[[150 134 121 104 144 120 109]
 [139 148 108 105 152 108 120]
 [145 152 144 145 150 145 108]] => 145

[[124 131 132 126 147 117 116]
 [129 131 142 115 123 141 123]
 [118 131 128 106 130 121 129]] => 118

[[143 147 111 104 145 113 110]
 [139 137 136 130 138 136 120]
 [137 136 135 131 136 138 118]] => 137

[[120 148 149 143 149 145 106]
 [115 102 103 149 119 103 122]
 [139 106 104 146 129 106 140]] => 139

[[142 120 132 127 137]
 [156 112 137 121 135]
 [153 118 142 121 135]] => 153

[[106 133 103 115]
 [108 133 107 115]
 [146 118 139 151]] => 146

[[140 125 141 104]
 [136 155 134 151]
 [135 137 137 150]] => 135
---
[ 99 117 151 129 121] out 121
[130 127 134 102 120 134] out 134
[126 152 155 134] out 134
[113 149 108 125 105 129 120] out 120
[113 149 129 127 140 107] out 107
[139 155 137 115 147 124 119] out 119
[131 127 153 147 117] out 117
[133 137 151 130 124 145] out 145
---
[[103, 136, 128, 111, 142, 118],
 [116, 135, 134, 101, 114, 144],
 [114, 110, 128, 140, 117, 138]]	136

[153, 144, 123, 117, 147, 118]	144

[106, 124, 133, 115, 138]	124

[125, 140, 98, 127, 129]	140

[132, 110, 132, 154, 144, 125, 104]	110

[[109, 100, 104, 129, 110],
 [112, 108, 110, 124, 101]]	100

[145, 116, 103, 113, 144, 123, 139]	116
---
array([ 98, 116, 108, 157, 151, 111, 149]) => 151
array([104, 114, 144, 139]) => 114
array([119, 109, 123, 150, 118]) => 123
array([134, 132, 149, 109, 136]) => 149
array([130, 132, 127, 138, 125, 111, 155]) => 125
array([156, 148, 111, 151]) => 148
array([146, 130, 143, 103]) => 130
array([107, 153, 110, 106]) => 153
array([150, 146, 116, 115, 131, 110]) => 115
---
[[148 118 115 110 128 126]
 [104 148 148 148 126 109]
 [101 144 143 147 125 112]]
109

[[108 122 141 131 111 128 131]
 [114 127 137 131 114 127 135]
 [150 139 111 127 150 131 120]]
135

[[120 120 145 125 157 132]
 [146 120 121 122 115 131]
 [135 133 131 152 120 125]]
131

[[134 144 117 103]
 [111 112 132 107]
 [112 137 147 108]]
107

[[124 111 127 121 121]
 [132 120 131 130 133]
 [130 149 132 139 135]]
133

[[132 130 129 118 115 118]
 [133 137 123 129 104 126]
 [142 138 143 118 124 114]]
126

[[124 111 136 134 125 121]
 [127 154 148 128 129 126]
 [130 130 148 121 134 121]]
126
---
[136 118 139 155] → 139
[115 132 117 130 102 106 143] → 117
[113 111 153 107 148] → 153
[132 121 144 150 149 126] → 144
[142 154 118 101] → 118
[130 104 109 137 140 122] → 109
[153 126 120 139 135 134 112] → 120
[131 119 126 151 120] → 126
[149 143 111 132 121 139] → 111
[154 111 154 104 138] → 154
---
array([[112, 149, 129, 115],
       [123, 122, 116, 136]]) Out: 116

array([[121, 101, 118, 105, 150],
       [147, 116, 118, 147, 129],
       [125, 146, 101, 139, 145]]) Out: 147

array([[135, 129, 127, 125, 122, 123],
       [140, 118, 126, 129, 102, 131]]) Out: 102

array([[139, 152, 114, 114, 142, 124, 143],
       [139, 158, 122, 115, 150, 132, 145],
       [127, 146, 136, 123, 128, 124, 142]]) Out: 132

array([[133, 102, 122, 140, 102],
       [129, 106, 123, 123, 111],
       [125, 108, 120, 143, 134]]) Out: 123

array([[137, 104, 136, 105, 137, 120],
       [141, 125, 133, 126, 127, 115],
       [131, 138, 127, 133, 108, 126]]) Out: 127

array([[125, 157, 102, 150, 140, 156],
       [106, 130, 150, 152, 127, 106],
       [125, 137, 137, 109, 101, 116]]) Out: 127

array([[156, 117, 138, 102, 144, 128, 128],
       [129, 105, 125, 130, 104, 130, 145]]) Out: 130

array([[126, 141, 132, 131],
       [117, 156, 109, 111]]) Out: 109
---
[[135 140 130 135 133 139]
 [133 150 130 135 134 132]
 [133 145 130 135 132 134]] | 134

[[119 116 127  99 105 134 138]
 [104 115 129 105 107 129 141]
 [120 109 113 105 112 124 143]] | 143

[[121 136 150 128]
 [149 138 126 126]
 [121 135 140 125]] | 125

[[123 143 139 133 105 129 137]
 [126 122 133 140 125 128 123]
 [124 156 142 136 131 126 106]] | 106

[[139 129 147 113 115]
 [101  99 131 100 145]
 [140 118 138 110 118]] | 118

[[121 117 109 121]
 [114 126 112 141]
 [115 151 142 157]] | 157

[[112 141 120 100]
 [148 125 121 134]
 [111 125 140 134]] | 134

[[148 136 141 138 154 139 130]
 [131 143 126 127 127 126 120]
 [132 134 136 137 134 134 123]] | 123

[[ 98 104 131 123 154]
 [136 156 144 156 128]
 [153 148 137 144 156]] | 156

[[116 155 131 120 116]
 [117 121 112 150 130]
 [127 157 120 122 113]] | 113
---
[156 125 132 146 143 118 135]: 146, 156

[128 134 132 144 142 103 125]: 144, 144

[[150 126 139 111 149]
 [121 125 124 131 121]
 [132 126 128 122 137]]: 124, 150

[[137 118 120 150 138 106 118]
 [136 144 127 135  98 121 140]
 [138 128 121 148 121 108 127]]: 135, 150

[119 141 131 151 146]: 131, 151

[149 122 135 104 114 122 139]: 104, 149
---
[147 132 152 156] | 147, 156
[131 128 133 145 139 124 153] | 131, 153
[106 108 150 110 114] | 106, 114
[103 130 125 112] | 103, 112
[143 151 131 108 103 158] | 143, 158
[134 153 137 118 123] | 134, 123
[119 105 118 124 124] | 119, 124
---
128  130  128  128  128  127  131  127  125  124  125
125  130  128  127  131  132  135  129  128  122  128
129  127  129  135  128  126  123  125  122  134  130
124  129  126  128  127  124  127  129  124  127  128
132  130  130  121  128  127  131  128  126  127  127
129  127  122  123  127  136  133  127  127  125  124
127  131  125  134  128  131  130  130  126  121  134
132  126  124  125  129  105  128  129  124  130  127
126  125  130  128  127  115  131  123  129  125  126
: 130

126  109  131  109  120  144  120  135  131  127  119  142  121
135  120  138  127  118  112  129  126  125  119  121  130  143
146  139  121  128  132  140  134  115  127  135  142  117  121
117  141  122  148  140  125  135  117  124  124  124  120  129
141  128  124  139  124  112  135  124  121  123  121  148  147
115  128  132  123  128  119  121  141  135  127  138  112  124
126  127  139  127  132  142  125  130  125  133  119  140  121
135  114  119  119  118  133  132  123  139  118  133  122  127
128  151  136  145  150  122  145  121  136  119  122  122  137
121  109  124  115  115  137  122  129  126  125  122  130  122
123  126  155  120  132  133  122  139  132  123  127  121  118
: 155

133  111  154  114  141  125  130  119  119  144  139  136  101
149  147  129  140  113  110  123  115  138  118  137  121  129
140  153  144  116  112  119  143  120  114  121  121  113  131
118  114  145  123  118  134  139  120  122  118  125  125  136
131  105  128  128  135  110  142  158  115  120  132  104  138
142  125  137  118  105  139  111  136  113  135  119  150  148
153  108  124  112  128  118  144  124  146  139  111  124  136
133  127  131  118  115  141  121  141  155  114  150  114  124
119  143  132  106  132  149  135  126  156  102  117  135  118
146  119  117  138  104  143  148  133  118  119  131  137  107
147  149  118  131  138  133  122  147  136  137  104  125  115
122  119  139  146  120  134  118  150  129  117  121  120  115
: 139

131  135  117  133  135  152  135  138  119  125  122  111
133  134  123  137  126  136  120  136  138  120  122  131
111  120  128  134  137  116  107  129  135  127  134  137
138  133  126  138  133  130  127  135  140  119  121  125
136  126  127  121  134  104  115  132  123  117  132  130
125  133  121  134  117  142  115  133  130  128  125  137
136  126  127  121  134  104  115  131  123  117  132  130
: 127

140  115  113  133  130  142  138  134  129  132  123  123  114  137  127  134
128  125  137  136  132  139  133  115  134  124  123  127  119  131  141  118
131  123  127  129  120  136  126  114  132  124  132  126  134  120  145  122
135  117  108  130  113  138  129  131  132  121  134  134  135  112  130  139
127  132  129  137  137  133  138  114  134  134  142  115  139  117  128  100
132  111  134  114  118  122  124  136  135  113  138  111  118  130  134  142
122  125  126  118  118  130  117  122  128  133  124  140  131  152  142  137
136  115  145  136  130  141  130  116  141  115  124  119  122  136  145  129
123  126  124  112  141  123  117  110  120  138  130  115  122  131  138  135
: 124

118  124  121  128  128  131  110  141  130  138  134  117  127  131  122  131
134  123  128  130  126  131  122  114  134  139  140  139  122  127  128  107
123  143  118  129  121  138  137  130  130  133  126  111  136  132  110  134
121  119  123  144  121  139  134  132  120  122  130  119  128  135  126  118
115  143  127  121  120  121  142  118  135  126  126  128  113  133  133  129
113  128  106  118  135  115  132  132  124  133  135  133  119  123  138  140
: 106
